cols: U M F G L C S
[ 93  96 104  70 134 120 122]  Q208
[ 99 121 126  56 128 132 122]  Q244
[ 80 150 101  86 135 157 120]  Q957
[ 73 125 104  79 137 121 115]  Q715
[109 112 118  53 132 136 129]  Q589
[ 95  92  86  82 138 127 134]  Q755
[ 62 123 116  91 124 144 114]  Q958
col: [ 86 116] -> F
both Q208 Q957:  -> [120]
col: [132 157] -> C
col: [99 80] -> U
col: [135 137 132 138] -> L
both Q589 Q244:  -> [132]

cols: Q K W V P E
[ 40 149 138 131 105 168] = Q530
[ 96 116 151 167  94 101] = Q821
[ 40 149 138 131 124 168] = Q957
q: [ 96 116 151 167  94 101] -> Q821
col: [105  94] -> P
col: [168 101] -> E

cols: A J Z N B T D X Y
[ 55 114  94 149 121 136 113 136 168] = Q715
[141  97 120  98  81 136 108 152 169] = Q345
[212 158 140  57 121 119 163  98  52] = Q957
[205 124  99  82 101 120 192 102  72] = Q512
col: [140  99] -> Z
both Q345 Q957:  -> [98]
col: [52 72] -> Y
col: [57 82] -> N
col: [136 152  98] -> X
col: [108 163] -> D

cols: Bomi fakit vek Koma
[ 98 168 135 168]  Q530
[158  69 106  85]  Q957
[155 113  78 112]  Q244
[ 77 144 170 154]  Q715
[ 57 140 134 108]  Q589
[145 124  50 161]  Q208
[161 123  80  78]  Q958
[ 85 115 149 122]  Q512
[179 190 140 115]  Q686
[100 146 198 157]  Q821
[134 126  69 165]  Q345
[136  95 117  50]  Q755
both Q244 Q958:  -> [78]
col: [106  78 170] -> vek
col: [ 69 113 144 140 124] -> fakit
col: [ 69 113 144 140 124 123 115 190 146 126  95] -> fakit

cols: rone rul lifuz Nurov bigak Lomet Kiso ter kes nufim
[135 149 121 120 158  83 143 166 147 149] : Q686
[120 156 132 108 132 122 115 139 125 106] : Q244
[133  84 135 154  95 121 131 116 130 125] : Q345
[115 156 130 143 114 157 135 112  96 157] : Q958
[ 52 111  86  70 116  58 117 197 164 114] : Q512
q: [115 156 130 143 114 157 135 112  96 157] -> Q958
col: [ 96 164] -> kes
col: [132  95 114] -> bigak
col: [149 156  84 156] -> rul
col: [121 157  58] -> Lomet

cols: suto rapa viram risi sebig
[167 144 167  70 174] -> Q821
[198  58  76 168 176] -> Q957
[127 191 188 119  44] -> Q208
[101 115 182  83 125] -> Q755
[ 76 153 193 133 140] -> Q958
[140  93 228 165 227] -> Q345
[195 218  34  94  30] -> Q715
[105  53 119 132 165] -> Q244
col: [ 58 191 115] -> rapa
both Q958 Q345:  -> [140]

cols: das giser Rer beki ler bazoz Lekav fitag guzis sepo
[193  96 118  72  99 178 115 131 152 138] : Q686
[117 116  99 197  86  81 139 126 118  99] : Q821
[194  59 109 149 196 133 151 131 117  88] : Q530
[ 34 118  87  69  57 157 100 129 167 157] : Q958
[194 118  99 194  83  83 137 126 119  75] : Q715
both Q715 Q958:  -> [118]
col: [118 118] -> giser
col: [57 83] -> ler
col: [157  83] -> bazoz
col: [138  99  88 157] -> sepo
both Q821 Q530:  -> [117]

cols: zur tus zesif Nupa zug
[141 125 153 145 132]  Q957
[130 148 118 186 142]  Q345
[ 96 132  78 108 186]  Q821
[145 126 177 168  34]  Q715
[ 95 129 111 121 108]  Q530
col: [145  95] -> zur
both Q821 Q345:  -> [186]

cols: biko mola zumes geg Mivi lalu
[126 131 187 107  42 184] = Q512
[183 112  85 123 183  42] = Q345
[ 41 158 167 220  96 167] = Q755
[168 219 175  90 177 133] = Q530
[220 112  84 167 183  41] = Q821
q: [126 131 187 107  42 184] -> Q512
q: [183 112  85 123 183  42] -> Q345
col: [175  84] -> zumes
col: [219 112] -> mola
both Q345 Q512:  -> [42]
q: [ 41 158 167 220  96 167] -> Q755
q: [220 112  84 167 183  41] -> Q821

cols: gav vem sariz gesiv dab tuzam
[156 117 104 123 118 164] -> Q512
[ 49 126 167 135 120 105] -> Q589
[120 135 117 156 125 131] -> Q686
q: [156 117 104 123 118 164] -> Q512
col: [105 131] -> tuzam

cols: domon ribe Turiz pof
[ 98 118  92 134] -> Q512
[152 177 105 183] -> Q821
[120 157 117 109] -> Q715
[100 131 110  87] -> Q957
[168 192 130 174] -> Q530
[ 81 114 136  65] -> Q589
[ 80 112 126  55] -> Q345
[132 133  88 200] -> Q686
[ 88 122 146  27] -> Q958
[ 60  62 146  55] -> Q755
col: [134 183 109  87 174  65  55 200  27] -> pof
col: [152 120] -> domon

cols: Dotun bopup sotov Gonu Ziko
[196 192  90 150 185] : Q512
[196  63  79 107 192] : Q958
[196  63 193 170 192] : Q244
q: [196  63  79 107 192] -> Q958
col: [107 170] -> Gonu
q: [196 192  90 150 185] -> Q512

cols: finev nota senoz Reko tobom Pob
[179 185 153 114 130 150] = Q512
[ 91 186 205  86 180 131] = Q244
[ 88 111 115 118 115 101] = Q208
[ 64  99 113 129 150 102] = Q957
[198 150 104 109 149 145] = Q958
[179 115 154  92 143  89] = Q755
col: [102 145] -> Pob
col: [179  91  88] -> finev
both Q957 Q958:  -> [150]
col: [153 205] -> senoz
both Q755 Q208:  -> [115]

cols: volif Gazu Migip pamam Poral bulep kom Togi
[ 34 151  43 218 189  63 100 144] : Q208
[ 35 146  56 221 200  57 127  60] : Q589
[215 165 204  59 186 224 118 155] : Q755
[ 35  27 201  81  73 197  72 150] : Q957
[ 70 181 118 119  89 122 148 113] : Q244
[ 75 121 214  28 222 214  42 202] : Q958
[210 191 152  68 124 181 129  68] : Q530
[209 118 212  30 210 224 152 102] : Q345
[210 225 200  85 202 211  99 148] : Q686
both Q589 Q957:  -> [35]
col: [ 59  81 119] -> pamam
col: [144  60 155 150 113 202  68 102] -> Togi
col: [189 200 186  73] -> Poral
col: [118 225] -> Gazu
col: [118  72 148  42 129 152] -> kom
col: [189 200 186] -> Poral

cols: lolu Lato Sesot linib Regul vuton doved
[ 74 150  63 144  55 189 172]  Q244
[ 54 154 138 152 116 139 166]  Q755
[150 151 178 159 167  98 147]  Q715
[141 142 136 147 138 112  55]  Q958
[109 111  97 100 112 125 117]  Q686
[125 150  63 146  55 189 172]  Q345
[148 148 179 151 160 102 154]  Q530
[111 127 108 129 167 143 137]  Q512
[109 166  95  80 161 107  97]  Q957
col: [189 102 143] -> vuton
both Q715 Q512:  -> [167]
both Q512 Q715:  -> [167]
both Q345 Q958:  -> [55]
col: [189 139  98] -> vuton
both Q958 Q715:  -> [147]
col: [189 102] -> vuton

cols: senet notas kapil depe Zon resav gizu Reri
[151 134 108 126 142 115 129 110]  Q244
[124 115 131 142 126 131 121 126]  Q512
[124  93 131 142 126 131 121 126]  Q821
[164 135 103 137 150 111 122  91]  Q957
[162 188 204  87 154 179 190 149]  Q686
[113  65 138 158 119 151 137  96]  Q345
col: [121 121 122 190 137] -> gizu
col: [151 124 124 164] -> senet

cols: Gofo pez nom nep
[186 217 218 189] -> Q244
[195 217 187 189] -> Q589
[169 185 212 195] -> Q958
both Q958 Q589:  -> [195]
both Q589 Q958:  -> [195]
q: [195 217 187 189] -> Q589
col: [218 187] -> nom
q: [169 185 212 195] -> Q958

